Each row of numbers stands for one element and depends on some of the facts below. Use the named rows to name the rest.

Facts:
[bafol,basuplol,batun,bedu,bofo,bredrur,bropir,brubra,brubro,brulin,brunun,butustus,dapas,dodruto,dofal,doru,dralas,dretre,drivedus,droskobus,druno,dunin,faskal,fastu,februs,fefal,feletrem,flemedris,fleste,fligagrin,flonabri,foflan,fosin,fotrus,fuflek,fuski,geklirun,gitro,godram,gogom,gones,gozapu,grafludom,gragrebir,greflom,grelidir,grivumu,groba,grofar,grosu,gumi,gunis,kefim,kesul,klistun,koma,konul,lefus,lifam,limor,listol,lonim,loplilas,lubus,lufun,lunok,mabru,mazuk,menik,metrel,migur,miklon,mozafis,muran,muskin,nadrul,nefevar,nemuna,niper,nobis,noze,nudror,pimel,plesor,plugom,pluklik,pogi,porir,pugrifis,purol,rado,ragre,rakles,ravol,restan,roklamar,roskeko,rukik,sazem,seplis,sitiklek,sitol,skalila,skazovol,skedaflek,skemek,skostom,sodil,soplem,stevos,stisem,stisi,stogrigril,stunol,stura,stusti,sugrem,sumel,tegron,topesam,tregor,trere,trolak,trora,troron,troskuful,tukir,tusamuk,vabras,vamil,vota,zadrum,zaplis,zasko,zedrir,zegrin,zilar,zodro,zuraskes] depil a
[bastefli,bavel,bogro,bopom,boskes,bugrorim,dodran,drapon,drorona,fekeran,feklozi,fezor,firal,flastike,fote,gretro,grusoruk,kebrin,kiga,kinul,kosistom,kudor,laklaker,lebafes,leskir,mekas,nogikler,nomuk,nunol,padron,plabok,pliflar,pliri,plubol,pupli,raskal,safu,sidru,siflosta,skadron,skestuk,skevabrel,skimim,skuva,stefa,stoklar,stuklin,sulu,taba,tanan,tilu,trukik,truplir,vapa,vumel,zibatuk,zogro] depil b
basuplol rafas: grelidir,pluklik,fosin,fligagrin,lifam
batun rafas: zaplis,zilar,pimel,skemek,foflan
bofo rafas: roskeko,nomuk,zilar,tregor,konul
bropir rafas: truplir,kudor,leskir,nadrul,pupli,stunol,bopom
brubra rafas: stusti,vota
dodran rafas: druno,migur,lonim,stefa,sazem
dodruto rafas: soplem
doru rafas: droskobus
drivedus rafas: pugrifis
fefal rafas: muran,trere,trukik,skazovol
flonabri rafas: februs,dretre,tregor,porir,stevos
fote rafas: sodil,zasko,safu
fuski rafas: truplir,gumi,godram,vota,feklozi,lonim,trora,fastu
gones rafas: fleste,lonim
grivumu rafas: gogom,listol,dretre,leskir,vamil,geklirun
groba rafas: lefus,zodro,soplem
grofar rafas: zodro,vota,sumel,bugrorim,zasko,foflan,brubro
grosu rafas: lonim,mazuk,skemek,lifam,fuflek
grusoruk rafas: dunin,drorona,soplem
gunis rafas: plabok,trere,zilar,fotrus,safu
kebrin rafas: zogro,stevos
klistun rafas: nudror,nefevar,stevos
koma rafas: greflom,dralas,stuklin
laklaker rafas: sidru,ragre,boskes,stefa,topesam
lebafes rafas: taba,vumel,fuflek
limor rafas: kinul,fezor,drapon,fotrus,trora
loplilas rafas: gogom,februs,stusti,plubol,grafludom,vamil
mabru rafas: muran,soplem
menik rafas: zadrum,gretro,godram,kudor,porir,vamil
nemuna rafas: nobis,sumel,bugrorim,skemek,stefa
niper rafas: pliri,fleste,plugom,bavel
noze rafas: sulu,mozafis,bugrorim,tegron
nunol rafas: lufun,skedaflek,butustus,plugom,pugrifis,zuraskes,zasko
padron rafas: gumi,tusamuk,seplis,trukik,tegron,zasko
plesor rafas: truplir,dofal,fleste,brulin
pogi rafas: vabras,fotrus,kiga,skazovol
raskal rafas: greflom,gitro,kefim,pimel,pliflar,sazem,kiga,sitiklek
roklamar rafas: gozapu,muskin,leskir,droskobus,stisi
siflosta rafas: nudror,rado,zuraskes,stunol
skestuk rafas: nudror,zodro,rado,nobis,nadrul,zuraskes,boskes,bavel
skimim rafas: drapon,vabras
skuva rafas: gozapu,pliri,skevabrel,vabras
stoklar rafas: trolak,pliflar,sazem
sugrem rafas: grelidir,sulu,troskuful,brulin
troron rafas: lefus,feletrem,dunin,nadrul,tilu
tukir rafas: bugrorim,stura,stisem
vapa rafas: stuklin,trora,fastu
zegrin rafas: tusamuk,kiga
zibatuk rafas: nefevar,trolak,lonim,mazuk
{bafol,bastefli,basuplol,bofo,bopom,boskes,drapon,drivedus,druno,faskal,fefal,fezor,godram,gozapu,grafludom,lebafes,listol,menik,metrel,muran,nefevar,nobis,nogikler,pimel,ragre,roklamar,skestuk,skevabrel,skuva,stevos,stoklar,sugrem,trere,troron,truplir,vabras,vumel,zadrum,zogro} zubrek d
{batun,bavel,bogro,bropir,brubra,brubro,brulin,brunun,butustus,dapas,dodran,dofal,doru,dretre,droskobus,fastu,feletrem,firal,flastike,flemedris,fleste,fligagrin,flonabri,foflan,fote,fotrus,fuski,geklirun,gogom,gones,gragrebir,greflom,grelidir,grivumu,groba,grosu,gumi,kebrin,kefim,kesul,kiga,klistun,konul,laklaker,leskir,lifam,lonim,lubus,lunok,mabru,mazuk,mekas,migur,miklon,mozafis,muskin,nadrul,nomuk,noze,nunol,padron,plabok,plesor,pliflar,plubol,plugom,pugrifis,pupli,purol,raskal,ravol,restan,sazem,seplis,siflosta,sitiklek,sitol,skadron,skalila,skazovol,skedaflek,skemek,skostom,stisem,stisi,stuklin,stunol,stura,sulu,sumel,taba,tilu,topesam,tregor,trolak,troskuful,trukik,tukir,tusamuk,vamil,vapa,zaplis,zasko,zedrir,zegrin,zibatuk,zilar,zodro,zuraskes} zubrek c
{bedu,bredrur,bugrorim,dodruto,februs,feklozi,fosin,gitro,gunis,koma,kosistom,kudor,lefus,limor,loplilas,lufun,nemuna,nudror,pliri,pogi,porir,rakles,rukik,safu,sidru,skimim,sodil,stefa,stogrigril,stusti,tanan} zubrek e
{dralas,drorona,dunin,fekeran,fuflek,gretro,grofar,grusoruk,kinul,niper,pluklik,rado,roskeko,soplem,tegron,trora,vota} zubrek f
bastefli lilatri zadrum,firal
bavel lilatri drorona
bedu lilatri nogikler,skostom,nefevar,feklozi,metrel
bogro lilatri dofal,restan,foflan,nunol
bredrur lilatri lebafes
bropir lilatri drorona
brunun lilatri restan,foflan
dapas lilatri kosistom
dralas lilatri grusoruk
fastu lilatri zilar,gragrebir
flemedris lilatri kudor,stunol
fligagrin lilatri skestuk,stisi
fosin lilatri fekeran
fuflek lilatri porir,dodruto,nunol
grofar lilatri troskuful,fuski
kebrin lilatri noze
kiga lilatri bofo
kinul lilatri rakles,plugom,flonabri
klistun lilatri greflom,drorona
lefus lilatri trere
lubus lilatri grafludom,zasko,foflan
lunok lilatri skevabrel,stunol
mazuk lilatri muskin,stuklin,brulin,sazem
mekas lilatri kesul,zegrin,nomuk,ragre,gragrebir
miklon lilatri druno,topesam,lifam
mozafis lilatri zegrin,sitol,bofo
nadrul lilatri grafludom
niper lilatri pupli
pimel lilatri ragre,trolak,skimim
plabok lilatri greflom,grivumu,trere
plesor lilatri raskal,zodro,grafludom
pliflar lilatri gozapu,pupli,foflan,stisi
pliri lilatri kesul,sulu,kosistom
plubol lilatri rado,pluklik,safu
pogi lilatri tusamuk
pugrifis lilatri kefim,bopom
purol lilatri stunol,faskal
ravol lilatri bopom,siflosta
roklamar lilatri troron
rukik lilatri nefevar,trolak,boskes
skadron lilatri zogro,stisem
skalila lilatri vabras,bugrorim,tanan
skazovol lilatri soplem
stefa lilatri flastike,skedaflek,trolak
stogrigril lilatri fefal,padron
stoklar lilatri zogro,droskobus
sugrem lilatri fezor
tilu lilatri gozapu,flastike,fezor
tregor lilatri truplir,tanan,bopom
trora lilatri skimim,sitiklek
vamil lilatri butustus
vapa lilatri februs,dodruto
vota lilatri gretro,kefim
zaplis lilatri bafol,grafludom
zedrir lilatri zegrin,batun,taba

Known rows:
[-2 -1 -2 -3 14  6 -2 -6 15  0 -2 -3 -1 15 -3 -3 -3 -1 -1 -3 -9 -7 -2 -5
  7  0  6 -6 -2 -2 -3  8] : klistun
[ -3  -2  16  -5  -9  -4  -1   0  -5   1   0  -2   0  12   5  -4   5   1
  -2  -3  18  -7   0  -1  -4  -7 -11  -6   0  -3   3  -7] : stevos
[ -3   2  -2   4   1  -1  -2   7  10   0  -3   9  -2  10  -2   3  -2  -4
  -3  -2  -5  -2  -2  -3  -5  -7 -12  -4  -1  -1  -2  -6] : vamil
[ 1 -2 15 -6 -8 -1 -1 -4 -6  0  9 -4  0  6  7 -6  8  5  7 -1 14 -6 -1 -3
 -5  0  5  2 -1 -1  3 -3] : metrel
[ -4   7  -4  -5  -7  -2   0   2  10  -1  -1  -3  -2 -10  -3   3  -4  12
  -3  -3   0   1   0  -5  -3   0   1  13  -1   0  -3   6] : mozafis
[ 8 -2 23 -5 -5  0 -2 -6 -1  3 13 -3 -1 18  9 -6 13  5 16 -2 10 -7 -2 -4
  2 -4  8 -2 -1  0  4 -2] : bofo
[-4  2 -5 -5 -7 -1  0  7 11  0 -3 -1  0 -5 -3  2 -5  1 -3 -3  1 -6  0 -4
 -4 -2 -5 -4 -1 -2 -4  6] : mazuk
[-4  6 -4 17 -2 -2 -1  3 -4  0 -1  2 -2 -5 -2  3  2 -5 -4 -2 -8 -6 -1  0
 -3 -6 -9  4  0 -1 -3 -7] : stunol
[-3  1 -3 -4  4 -1 -1 -3  9 -1 -1 -2 -1  2 -3  3 -5  1 -2 -2 -9 -7 -1 -4
 -3 -1  0 -5 -2 -2 -2  4] : lunok
[-2 -3 13 -5 -8 -1 -1 -6 -6 -1  8 -4 10  7 11 -6  7  7 15 -1  0 -6 -1 -5
 12  7 13 -4 -2 -1  6  4] : drivedus
[10 -2  2 -7  5  0  0 -6  5 -1 -2  5 -2 -1 -2 -4  1  4 -1  2  5  9 -1 -2
 -4 10  7 -2 -3  0  3 -4] : rukik
[ 1 -1 -4  4  7 -1  0  2  3  0  1  1 -1  0 -2 -3  2 -3 -1 -1 -8 -3 -2 -4
 -4  1  3 12 -1  1 -3  3] : skostom
[-3  3 -6  1 -5 -1  0  3 -1 -2  0 -1 -1 -9 -4  5 -4 -2 -4 -2 -7 -7 -1 -4
 -3 -2 -4  5 -1 -1 -3 -1] : sumel
[ 0 -2 -2 -6 13  0 -1 -6  1  2 -2 -4 10  8 -1 -5  0 16 -1  8 -9  0 -1 -1
  5  4 13 -5 -3  0 -2 19] : grofar
[-3  4  0 -5  5 -1  0 -3 13 -1 -1 -3 -2 -1 -2 -3 -5 10 -2 -3 -8  1  0 -5
 -2 -1  4  8 -1  0 -3  6] : zedrir
[ -3   3  -4   9  -3  -3  -1   2  -5  -1  -3   1  -1 -10  -1   4   0  -4
  -3  -3  -7  -6   0  -1  -3  -3  -7   7  -1  -1  -3  -5] : plugom
[-3 -1 -4 -6  7 -1  0  0  4  2 -1  1 -2  1 -3  9 -3 -6 -3 -2 -5 -1 -4 -5
 -4  7  2 -2 -3 -2 -3  5] : lubus
[-4 -1 -4 -1 -5 -4  0 -5 -5 -1 -3 -2 -1 -8 -1 -4 -2 13 -2  6  2  3  8 12
 -5 -2  0 -2 -1 -1 -2  9] : tegron

Name these rows:
No name comes twice in this set of rows, the named rows included.
[ 0  1 -5  2 -8 18 13 27 15  0 -1 -4 -1 -3 -4 -4 -4 -4 -4 -4 24  5  4  3
 -4 -2  3 -3 24 28 -5 12]	taba
[ -3  -2  15  -7 -10  -2   0  -4  -3  -1   7  -3  -2  -7  -2  -4  -1  18
   0  -3  25   0   0  -5  -4  -2   4   6   0  -2   0  -1]	pimel
[  5  -1  -4   5   0  -2   0   7  -6   1  -1   7  -2  10   0  -4   0   8
  -3  16  -7  25   0  18  -4  -8 -11  -6   0  -2   3  -4]	gretro
[ 0 -1 -1  5  0 -3 -1 -2 -5  3 -2  3 -1  5 -2 -4  0 10 -4  8  3  8  1 12
 -4 -7 -8 -4 -2 -2 -1  1]	roskeko
[ -4  -1  15  -6  -9  -3  -1  -2  -7  -1   9  -3   0 -10   5  -5   7  11
   0  -3  22  -2   6  -4  -4  -1   5  16   4  -1   4  -5]	ragre
[-3  6 -2 -5 -3 -1 -1  2  8  0 -2  0 -2 -7 -3  1 -4  9 -3 -2 -2  2 -1 -5
 -5 -5 -3 11  0  0 -3  0]	fastu
[ -4   1  -5  -6  -4  -3   1  -6  -6   0  -1  -2  -2 -12  -1  27  -4   9
  -2  -1  -9  17  -1  -6  -5   2   3   8  -1  -3   5  -5]	tilu
[ 4 -3  3 -5 -8 27  9 11  5  0  9 -5 22 19 -2 -7 -4 -5 10 -4 31 -6  5  1
 10  4 14 -8  8 21 -5 16]	lebafes
[ 1 -2 14 -5 -9 -2  0  2 -6 -1 10 -3  0  0  4 -4  8  2 -1 -3 25 -5  1 -1
 -5 -5 -2  5  5 -1  1 -7]	nefevar

The same elements again, as new rows of numbers:
Some elements and their rows:
[  0  12  19  20  -8  11   3  11  19  -4   5  11  -2  -8   6   9   6  -1
   0  -1 -11  -9 -13  -3  -3  -9   9  14  -9   4  -2  -3 -19  -6   0  -8
  -2] : tilu
[  3  11  13   4  -7   3  -1  10  12  -8  -1   7 -11   2   8  -1   6   4
  -4   2  -9   9 -11   0   4 -13   1  15  -7   1  -1  -9 -11 -11  -5  -6
   3] : gozapu
[  4  12  12   5 -10   1   8  17  10   2  16  12  -6  -5  10  -3   3   9
  -5  -8  -5   1 -18  -6 -14 -12   3  17 -10   4   6  -7 -24  -8   1  -9
   9] : skuva
[  2   8  12   4  -4   1  -4  11  11  -7   2   4  -7   1   7  -2   3   6
  -3   3  -6   8 -14  -2   5 -11   2  16  -5   2  -1  -9  -1 -12  -7  -8
   0] : vabras
[ -2  10  16  12  -3   4   1   8  17  -5  12   2   2  -8   9   7   4   1
  -4  -3 -10   0 -18  -8  -1  -9  14  13  -9   8  -3  -3  -9  -4  -2  -9
 -10] : zaplis
[ -1  17  13  10  -9   4   4  11   9   8  25  -1   1  -6  10   3  -1  10
 -10  -5 -10   3 -24  -5  -9 -14   5  19  -6  12   6  -2 -24  -2   3 -12
  -1] : batun
[ -1   9  14   8 -11   4   4  13  15   4  16   9   0  -8  10   6  10   0
  -2  -8 -13  -8 -18  -3  -6  -6  12  15 -10   0  -1  -5 -17 -11  -2  -2
 -10] : skadron
[  8  10  13  17   2  -1  -2  15  12  -4   5   9 -14   1   6   8  -5   0
  -1  -1 -16   3 -11 -12   4 -11   1  10  -7  -1  -1  -6 -17  -3 -12  -6
   6] : dunin
[  2  18  17  19 -12  12   4  13  10   8  16   9  -3  -7   6   9   0   7
  -4  -5  -8  -6 -21   1 -10 -15  -2  21  -6   7   5  -1 -34  -5   4 -12
   5] : siflosta
[ -1  14  19  18  -7   9  -3   7  16   0   7   2  -2  -3   4   9  -1   2
  -4   3  -7   1 -18  -1   4 -15   2  17  -3   8  -2  -1 -17  -8  -2 -13
  -3] : butustus
[  1   9  14  13  -9   7   1   7  12   8  10   4   0  -5   8   4   7   4
  -4   4 -12  -2 -17   4   1  -9   7  14  -5   3   1  -6  -8  -8  -3 -11
  -7] : taba
[  0  16  14  11  -9   4   5  12  12   4  24   1   2  -8  11   5  -1   7
  -8  -8  -9   1 -25  -8 -11 -13   7  18  -8  12   3  -1 -24  -1   3 -11
  -2] : grosu
[  1  11   8   8 -11   3   5  11  11   5  12   9  -2  -1  10  -1   8   3
  -4  -2  -6  -1 -20   2   0 -15   1  19 -10  -2   4  -8 -10 -13  -4  -7
   3] : tanan
[ -2  13  18  19  -2   9  -4   5  15  -4   3  -1  -2  -5   5   8   2   3
  -3   7 -12   2 -14   1   7  -8   4  14  -3   8  -4  -4  -7  -4  -3 -14
  -3] : zasko
[ -1  13  11  19  -5   7   5  12  17  -5   6   7   0  -6   6   2   4   2
  -2   0  -4  -4 -15  -4  -1  -7   2  15  -9   1   0  -7  -9  -7  -2 -12
   8] : sidru
[  5  12  17  12  -9   8   0  13  12  -6  -2  14 -11  -1   3   1   4   5
   1   2  -6   1 -11   2  -2 -10  -5  18  -7  -1   1  -7 -17 -12  -2  -8
  10] : bopom
[ -1  13  13   9  -8   3   2   9   9   9  23  -1   2  -6  11   4   0   8
  -9  -4 -11   4 -23  -4  -5 -14   7  18  -6  11   4  -3 -18  -4   1 -12
  -5] : zegrin
[  0  13  19  22  -4  12   1  10  18  -8   1  10  -1 -11   6  10   5   0
   1   0 -11  -9 -12  -3  -4  -2   8  13 -10   5  -2  -3 -14  -2   0 -11
   1] : bavel

Which element is each row?
No name comes twice in this set of rows, the named rows included.
[ -1  14  18  20  -8   7   0   5  18   0   3   1  -3  -2   3   7   2   3
  -4   9 -11   3 -13   0   6 -14   5  15  -2   8  -4  -3 -15  -5  -1 -14
  -2]	plugom
[  4   8  11   6  -6   1   2  12  10   0   6   7  -6  -2   8  -4   7   7
  -4   3  -7   5 -15  -1  -3  -8   4  14  -6   1   2 -10  -3 -11  -4 -11
   1]	fezor
[ -2  14  15  18  -4   9   2   9  20 -15  -1   5  -4  -3   5   7   3   0
  -1   1  -7   1 -11  -3   6 -12   0  16  -8   1  -3  -5 -13  -7  -3 -10
   9]	nudror
[ -2  15  18  16  -8  10  -1   8  16  -5   6   5  -4  -5   6   9   3   1
  -3  -1 -11  -1 -14  -2   2 -13   6  16  -7   6  -2  -2 -19  -5  -1  -7
  -2]	feletrem
[ -2   9   9   7  -3   0   3   9  16  -4  12   0   2  -4  10   0   5   3
  -5  -2  -6   5 -18  -6   3 -10   8  15  -9   4  -1  -7  -2  -8  -4 -10
  -2]	gitro
[  1  13  10   9 -11   4   6  12   7  17  30   2   3  -8  13   0   3   9
 -10  -6  -9  -2 -27  -4 -13 -13   7  18  -7  11   8  -4 -20  -5   2 -14
  -4]	raskal
[  2  15  14   7  -6   3   3  16  14  -7  10   6  -8  -4   8   0  -1   9
  -5  -5  -5   5 -16  -9  -8 -11   0  16  -7   7   2  -5 -22  -5   1 -10
   9]	drivedus
[ -1  12  20  17  -3   9  -2   9  19  -8   4   6  -1  -9   6  10   1  -1
   0  -1  -8  -3 -16  -7   2 -10  10  15  -8   7  -4  -1 -14  -6  -2  -7
  -5]	pugrifis
[ -1  10  15  10  -4   3  -2   7  16  -1   9   0   0  -5   9   6   6   0
  -4   2 -13   2 -16  -3   6 -10  12  14  -7   5  -4  -4  -3  -7  -5  -7
 -13]	fotrus
[  3  10  14   8  -1   4  -5  11   9  -8   2   5  -5  -4   7   0  -1   9
  -4   1  -4   8 -18  -4   0  -9  -1  16  -6   6   1  -7  -3  -7  -4 -11
   5]	druno
[  3  17  14   1 -13   3   6  17  11  -4  14  12 -12  -1  11   1   2   8
  -7 -11  -7   5 -16  -7 -11 -19   0  19 -10   4   4  -5 -36  -9   1  -2
  11]	menik
[  2  10  11   4  -2   1  -2  10  10 -10   4   2  -6  -3   9  -1   3   8
  -4   0  -9   9 -14  -3   2  -6   2  14  -6   3   1  -9  -1  -7  -5 -10
   4]	trere
[ -1   9  16  14  -4   6  -5   6  12   1   9   0   1  -4   8   5   3   2
  -6   6 -11   3 -18   1   8 -12   8  15  -5   9  -1  -5   0  -6  -4 -12
  -8]	sazem
[  2  11  10   4  -5  -1   8  18  13   0  19   8  -3  -9   9  -3   3  10
  -4 -12  -2  -1 -20 -13 -18  -3   6  14  -8   4   4  -7 -17  -8   0 -10
   4]	stoklar
[  3  12  14   3 -11   4   0  11  11  -9   0  10 -13   2   8   0   6   3
  -4   0 -11   8  -9   2   3 -16  -1  16  -7  -1  -1  -8 -18 -12  -4  -2
   6]	grafludom

The same elements again, as new rows of numbers:
Named rows:
[  5  -4   2  17   3  -2   2   1   3   5  -9  -2  -3   9 -12   0  -4   3
   6   7  -4   4  14   9   0  -5  11  -2   8  -7  -5] : brubro
[  6  -4   1  17   3  -1   1   1   4   5  -9  -1  -3  10 -12   0  -4   4
   6   6  -4   5  14   9   1  -6  11  -2   8  -7  -5] : geklirun
[  0  -9 -12  16   7   4  -2  -7  10   1   1   3   0  -4  -7   8 -14   3
   2   4  -4  -8   4   7   5 -12  20   5  14  -8   1] : flastike
[  5   4   6   8   5  -9   0   1  -4  -4  -3  -1 -12   0 -10   7   5   0
  -3   6  -9   2   1   3  -7  -7  -2  -9   0  -3   2] : lufun
[ -4  16  19  -3   4 -18 -17  -7 -14  -2   5   3 -16 -13  -8  12  12  -5
  -2  -2 -14   3  -6   3 -19 -13  -6  -9  -3   5   3] : gozapu
[  1   5   4  11  -3  -3  -4   1   7  -4 -22  11  11  13 -10  -3  -5   8
  -4  -4   6   6   6   8  -4  -1  15   5   2 -15  -6] : skazovol
[ -6  -8   3   8  -2  -4 -15 -17   7 -10 -12  11  24 -21   7  -4 -16   5
  -6   1  -3  -9   9  -2   5 -13  23   7  19 -19 -10] : pliflar
[ -8  -4 -15 -20 -10  27   3  -2   8   8   8  12  31   3  25 -12 -10  -1
   7 -20  21  -5  -3 -11  21  20  -4  26  -1  11   2] : kebrin
[ -4  13  12  -5   3 -18 -13   0 -12  -2   8  -9 -21  -9  -7  11  11  -5
  -2   1  -9   5 -11   4 -19 -12  -4 -13  -5   4   5] : nobis
[  2   2   3   9  -4  -4  -4   3   5  -3 -21   6  10  11  -6  -5  -6   9
  -3  -2   7   7   5   7  -4  -2  15   5   5 -16  -7] : vamil
[  1  -1  -8   7  10  -3  -3  -5   3  -9   8  -1 -10 -12  -4  13  -5  -2
  -8   6  -7  -8  -8   0  -2 -14   6  -3   3  -4   8] : sidru
[ 18   4   3   6  10 -11  12   6  -9 -21  -6   7 -19  -9  -6   9  16   0
 -25  18 -14  -6  -8 -13  -5  -3 -23 -18  -8  -3   6] : rado
[ -9   7   7 -36  -8   5  -3   2 -17  15  25  -8  -3  -7  21  -6  17 -12
  13 -14   3   5 -10 -13  -1  15 -31   1 -13  30   5] : basuplol
[-37 -23  -9  -6 -27   9  29  -9  18  22  18  -3  17  19   5 -25   9 -10
  14  -5  -4 -32   6  14  16  46 -19  -4 -25  23 -25] : groba
[ 11   5  -8   0   7  -8   4   1   0 -35  -7  14  -4 -20   3  11   4   4
 -39  10  -2 -14 -25 -17  -4  -7  -9  -6  -8 -14  12] : kinul
[  7  -5   1  16   4  -1   2   2   2   5  -8  -2  -4   9 -10   0  -4   4
   7   7  -3   6  14   8   0  -5  12  -2   9  -7  -5] : gumi
[ -9  14  10 -33  -6   8  -4   0 -16  14  24   2  -2  -3  16  -3  17 -13
  12 -18   3   4  -9 -11   0  17 -33   4 -17  33   8] : drivedus
[ -3  -4 -12  10  -1   0  -6  -3  13  -9 -10   5  12  -2  -2   2 -16   8
  -8  -2   8  -4  -5   6   1  -8  25   9   9 -18  -1] : skadron

Rows to name:
No name comes twice in this set of rows, the named rows included.
[  0   4 -11  10   3   5  -8  -3  13  -8 -13  16  13   3  -5   6 -16   7
  -7  -8  10  -2  -5   6   2  -8  22  15   6 -14   4]	kiga
[  0   7   5  -1  -5 -15  -5   4  -2 -10 -16   4  -2  -1  -3   0   5   9
 -14  -1   2   3  -8   2 -15  -4   4  -4  -1 -15  -2]	rukik
[ 14   7   4  -2   2 -17   8   8  -7 -29 -18  10  -6 -10   0   3  15   7
 -35  12  -3  -4 -15 -16 -10  -1 -17 -13 -10 -15   4]	dralas
[ -8  15   7 -33  -7   8  -4   2 -15  15  22   5  -3  -2  17  -2  17 -11
  11 -20   4   5 -12 -10  -2  17 -34   7 -17  32   9]	bofo
[  7   5   0 -32 -10  10  18   9 -10 -12   1  19  13  -5  26 -13  21  -2
 -20  -6   9  -7 -15 -31   9  31 -47   3 -23  16   5]	grofar
[ -3  -4 -16   8  -1  -1  -6  -1  14  -7 -11   7  10  -1  -1   2 -15  10
  -8  -3   9  -5  -7   7  -1  -8  25  10  10 -19   0]	mekas
[ -1  -1  -9  10   3   4  -6  -6  12 -12  -8   2  16   2  -9   4 -16   9
  -9  -4  10  -5  -3   1  -2  -6  28  10   6 -15   0]	plabok
[  2  -4   0 -28  -7  16  10   6 -11  15  17  -5   6  -1  24 -12  11  -6
  13  -8   7   3   3 -18  11  20 -30   5  -5  23   2]	nemuna
[ -6   5  23  14  -3  -8  -8  -2   8 -12 -25  -4  19  -1   5 -14 -15  -7
  -3  10   5  13  10   9  17  -9  17  -5  -4 -18 -10]	lubus
[  9 -15  -3   8   0  -4   3   6  -1   8  -6 -19  -6   2   1  -6  -5   6
   9  13  -1   8  14   3   0  -7  13  -6  18 -11  -7]	fleste

